Below is a small trained network, with its code and all its weights. Each question gives an input and a target symbol and asks what happens when units are switched off, that is, made to give their printed mean instead of their output.

import numpy as np


def w(rows, s, z=0):
    codes = np.array(rows[::2]) - 128.0
    scale = np.full(codes.shape[1], s)
    scale[-1] = z or s
    return codes * scale


def f(y):
    return np.maximum(y, 0)


def softmax(a):
    e = np.exp(a - a.max(-1, keepdims=True))
    return e / e.sum(-1, keepdims=True)


def log_softmax(a):
    a = a - a.max(-1, keepdims=True)
    return a - np.log(np.exp(a).sum(-1, keepdims=True))


def net(x, mask):
    ids = ['αβγθξτφψω'.index(c) for c in x.split()]
    T = len(ids)
    res = E[ids] + P[:T]
    u = 0
    for l in range(2):
        r = res
        for j in range(2):
            rows = slice(2 * j, 2 * j + 2)
            q, k, v = (r @ M[l][rows].T for M in (Q, K, V))
            z = softmax(np.where(np.tri(T) > 0, q @ k.T / 2**0.5, -1e9)) @ v
            o = O[l][rows]
            res = res + np.where(mask[u + j], z, o[:, -1]) @ o[:, :-1]
        u += 2
        y = f(res @ A[l][:, :-1].T + A[l][:, -1])
        res = res + np.where(mask[u : u + 8], y, B[l][:, -1]) @ B[l][:, :-1]
        u += 8
    return log_softmax(res[-1] @ U[:, :-1].T + U[:, -1])


Q, K, V, O, A, B = {}, {}, {}, {}, {}, {}
E = w([
[100,83,135,150,180,122,140,143,127,169,45],'α',
[85,133,143,161,149,136,70,161,73,156,70],'β',
[158,108,50,140,151,114,194,76,168,124,130],'γ',
[157,140,87,149,105,60,120,141,100,159,123],'θ',
[81,118,87,98,110,100,108,183,85,199,95],'ξ',
[153,157,52,156,86,157,114,122,80,102,162],'τ',
[54,77,54,40,138,173,200,171,161,208,59],'φ',
[145,108,106,204,182,127,119,123,137,107,80],'ψ',
[37,254,170,190,53,188,127,124,236,22,150],'ω',
],0.0069)
P = w([
[109,111,136,101,143,116,142,113,125,144,130],'0',
[123,115,111,137,132,118,158,153,122,123,144],'1',
[83,140,160,67,165,111,124,54,130,161,125],'2',
[152,94,101,155,92,110,156,221,167,123,108],'3',
[91,182,155,26,174,109,80,3,115,187,97],'4',
[164,90,63,193,115,59,167,213,163,168,70],'5',
],0.006)
Q[0] = w([
[146,76,67,224,96,116,202,254,131,114,137],'L0H0',
[152,113,155,162,110,92,136,192,126,135,142],'L0H0',
[185,69,87,163,119,110,135,223,87,143,133],'L0H1',
[81,191,176,135,131,159,97,95,144,98,138],'L0H1',
],0.064)
K[0] = w([
[93,178,136,69,150,118,83,3,124,131,121],'L0H0',
[126,136,130,98,140,134,128,73,131,145,136],'L0H0',
[116,157,147,79,159,121,108,11,106,159,136],'L0H1',
[130,113,98,182,113,98,175,188,181,134,107],'L0H1',
],0.063)
V[0] = w([
[110,106,37,7,114,129,237,121,176,159,142],'L0H0',
[186,88,137,207,197,116,187,44,202,92,118],'L0H0',
[108,83,148,156,189,44,131,126,135,212,50],'L0H1',
[56,84,193,94,202,197,135,185,167,126,46],'L0H1',
],0.018)
O[0] = w([
[74,81,151,109,59,131,231,61,48,157,41,255],'L0H0',
[134,54,34,163,111,105,63,154,211,107,10,125],'L0H0',
[86,226,115,15,197,93,101,40,79,139,92,245],'L0H1',
[115,180,138,214,115,94,74,54,146,253,188,215],'L0H1',
],0.0065,0.0052)
A[0] = w([
[204,47,123,112,137,122,89,132,119,181,169,71],'L0N0',
[247,119,114,106,108,130,74,101,80,138,174,34],'L0N1',
[50,202,181,125,90,143,114,115,210,66,114,7],'L0N2',
[206,85,164,87,110,94,92,84,157,105,156,22],'L0N3',
[183,135,171,142,128,159,123,154,132,87,185,4],'L0N4',
[173,54,154,135,140,98,108,177,89,63,132,1],'L0N5',
[168,47,115,115,110,170,151,163,108,196,159,131],'L0N6',
[192,91,165,100,133,149,148,184,102,75,167,100],'L0N7',
],0.012,0.0057)
B[0] = w([
[153,67,253,122,101,205,102,63,132,126,95,163],'L0N0',
[80,149,49,150,104,122,251,212,198,160,136,149],'L0N1',
[79,140,174,216,58,124,110,72,217,60,156,182],'L0N2',
[109,155,110,68,189,193,194,107,124,136,124,129],'L0N3',
[149,57,148,161,110,149,80,129,62,188,58,170],'L0N4',
[29,202,66,90,129,157,144,110,132,170,148,188],'L0N5',
[77,103,222,163,127,105,138,118,227,75,112,254],'L0N6',
[46,213,46,168,61,133,89,49,160,116,175,231],'L0N7',
],0.0062,0.004)
Q[1] = w([
[108,142,131,170,136,107,150,37,112,119,112],'L1H0',
[65,229,61,55,174,47,173,33,147,120,71],'L1H0',
[174,136,191,3,153,195,149,96,51,182,218],'L1H1',
[123,177,174,64,172,142,81,111,86,86,146],'L1H1',
],0.042)
K[1] = w([
[77,78,143,171,85,140,149,124,119,76,159],'L1H0',
[164,35,89,223,44,220,121,217,209,32,159],'L1H0',
[146,33,106,8,146,170,161,137,2,183,67],'L1H1',
[111,57,92,106,147,132,147,213,61,177,43],'L1H1',
],0.034)
V[1] = w([
[100,153,2,125,176,137,118,130,50,113,142],'L1H0',
[105,167,85,69,122,141,138,154,135,89,81],'L1H0',
[139,135,96,149,131,139,122,97,134,159,140],'L1H1',
[135,145,42,121,192,115,217,121,112,119,144],'L1H1',
],0.0091)
O[1] = w([
[223,52,165,4,249,104,117,105,87,219,42,29],'L1H0',
[163,8,160,159,188,138,89,136,150,172,107,252],'L1H0',
[117,66,125,184,110,97,123,135,153,139,101,214],'L1H1',
[144,23,182,159,37,64,4,115,109,21,188,48],'L1H1',
],0.0023,0.0029)
A[1] = w([
[168,133,143,39,201,123,133,192,100,32,136,119],'L1N0',
[131,190,162,120,157,104,136,122,121,116,192,108],'L1N1',
[103,174,124,136,135,140,84,139,155,135,173,60],'L1N2',
[179,114,135,110,255,121,86,188,118,140,214,97],'L1N3',
[122,175,143,145,96,150,146,150,161,118,139,2],'L1N4',
[196,110,178,55,201,130,172,170,70,127,180,116],'L1N5',
[208,103,101,103,181,101,37,179,203,108,105,77],'L1N6',
[191,109,190,69,159,157,138,191,114,113,189,126],'L1N7',
],0.014,0.0099)
B[1] = w([
[178,173,189,63,182,70,233,106,184,109,134,153],'L1N0',
[152,103,91,146,86,137,81,180,110,110,116,254],'L1N1',
[145,99,156,93,119,146,216,118,151,144,98,215],'L1N2',
[169,141,157,34,12,90,126,127,157,191,94,171],'L1N3',
[144,117,126,101,197,111,78,116,86,152,121,203],'L1N4',
[151,91,166,186,154,150,61,170,22,73,179,196],'L1N5',
[98,88,59,131,152,224,231,201,86,135,215,168],'L1N6',
[122,148,83,143,126,100,146,75,195,139,139,141],'L1N7',
],0.011,0.0074)
U = w([
[114,86,135,148,124,126,74,129,77,81,118,97],'α',
[131,92,159,168,135,118,116,120,164,137,120,99],'β',
[142,4,73,123,105,91,114,107,114,75,8,85],'γ',
[133,131,155,107,157,81,155,124,137,68,114,116],'θ',
[145,122,134,89,64,105,99,148,147,121,110,105],'ξ',
[109,123,73,103,138,145,153,149,127,114,139,115],'τ',
[95,106,152,135,103,99,183,81,85,160,119,41],'φ',
[110,176,47,126,215,54,31,100,162,153,99,157],'ψ',
[53,144,188,179,71,149,120,125,216,53,152,254],'ω',
],0.0038,0.0073)

Each question gives the input, a string of symbols that net reads in full, and the target symbol t.
The units are the heads (2 rows each of Q, K, V and O) and the neurons (one row each of A and B). Each row of codes is followed by its name. A weight is (code - 128) times the scale printed after its matrix; where a second scale follows, it is the last column's (O, A, B and U).
mask holds one flag per unit, layer by layer, with each layer's heads first. A switched-off unit (its flag False) gives its mean, the last column of its rows in O or B, instead of its output. The means were averaged over made-up inputs and are rounded, as every weight is.
A unit's drop is (log p(t) with every unit on - log p(t) with that unit switched off) / (log p(t) with every unit on - log p(t) with every unit switched off).
The circuit of an input: a set's keep is (log p(t) with only the set's units on - log p(t) with every unit switched off) / (log p(t) with every unit on - log p(t) with every unit switched off). Starting from the 12 units with the biggest drops (on a tie, the unit counted first), units are removed one at a time, each time the one whose removal leaves the highest keep (on an exact tie, the one counted first), for as long as the keep stays at least 0.8.
units of the circuit, in order: the units of the circuit, biggest drop first
top k neurons: the k neurons with the biggest drops, biggest first
top k neurons in layer l: the k neurons of layer l with the biggest drops, biggest first
which heads matter: for each layer, one digit per head in row order, 1 if its drop is at least 0.15 and else 0, layers parted by /
input θ τ τ γ φ, target γ: units of the circuit, in order -> [L0H0]
input α α γ ω ξ, target ω: units of the circuit, in order -> [L0H1, L0N6]
input α α θ α θ α, target θ: which heads matter -> 01 / 00
input ψ ψ ψ φ, target τ: units of the circuit, in order -> [L1N6, L0H0, L1H0]
input φ α β, target ψ: units of the circuit, in order -> [L0H1, L0H0]
input β ξ ψ ψ ξ, target τ: units of the circuit, in order -> [L1N6, L0H0, L1H0, L0N6]
input α τ ξ, target ω: units of the circuit, in order -> [L0H1, L0N6, L0N7]
input β β φ, target ξ: which heads matter -> 10 / 00
input γ θ τ, target θ: units of the circuit, in order -> [L0H1, L1N0, L1H0]
input θ ψ α γ φ γ, target φ: which heads matter -> 11 / 00
input θ τ α, target ω: units of the circuit, in order -> [L0H1, L0N7, L0N6]
input τ ω θ, target ω: top 2 neurons -> [L0N6, L0N0]
input θ ξ α γ γ τ, target γ: units of the circuit, in order -> [L0H0, L0H1]
input β ω α φ ξ, target φ: which heads matter -> 10 / 00
input φ ξ ξ θ α θ, target ψ: units of the circuit, in order -> [L0H1]
input α α α β, target ψ: which heads matter -> 01 / 00
input θ φ τ β ξ ξ, target α: top 2 neurons -> [L1N5, L0N7]
input τ ψ α γ γ ψ, target γ: which heads matter -> 11 / 00
input ξ β ξ β, target α: top 2 neurons in layer 1 -> [L1N5, L1N1]
input ψ ψ ξ, target τ: which heads matter -> 10 / 00
input ξ α α α γ, target ψ: which heads matter -> 01 / 00
input γ φ θ α ψ, target ψ: units of the circuit, in order -> [L0H1]
input τ φ θ ψ β ξ, target ξ: top 3 neurons -> [L1N3, L0N7, L1N1]
input τ θ θ γ α τ, target ψ: top 2 neurons in layer 0 -> [L0N7, L0N5]
input ψ β α α ξ α, target α: which heads matter -> 11 / 00
input ξ α τ, target ψ: units of the circuit, in order -> [L0H1, L0H0]
input β α β τ, target ξ: which heads matter -> 11 / 10
input β α β ψ, target ξ: top 2 neurons in layer 1 -> [L1N3, L1N1]
input ψ φ α, target φ: top neuron -> [L1N1]
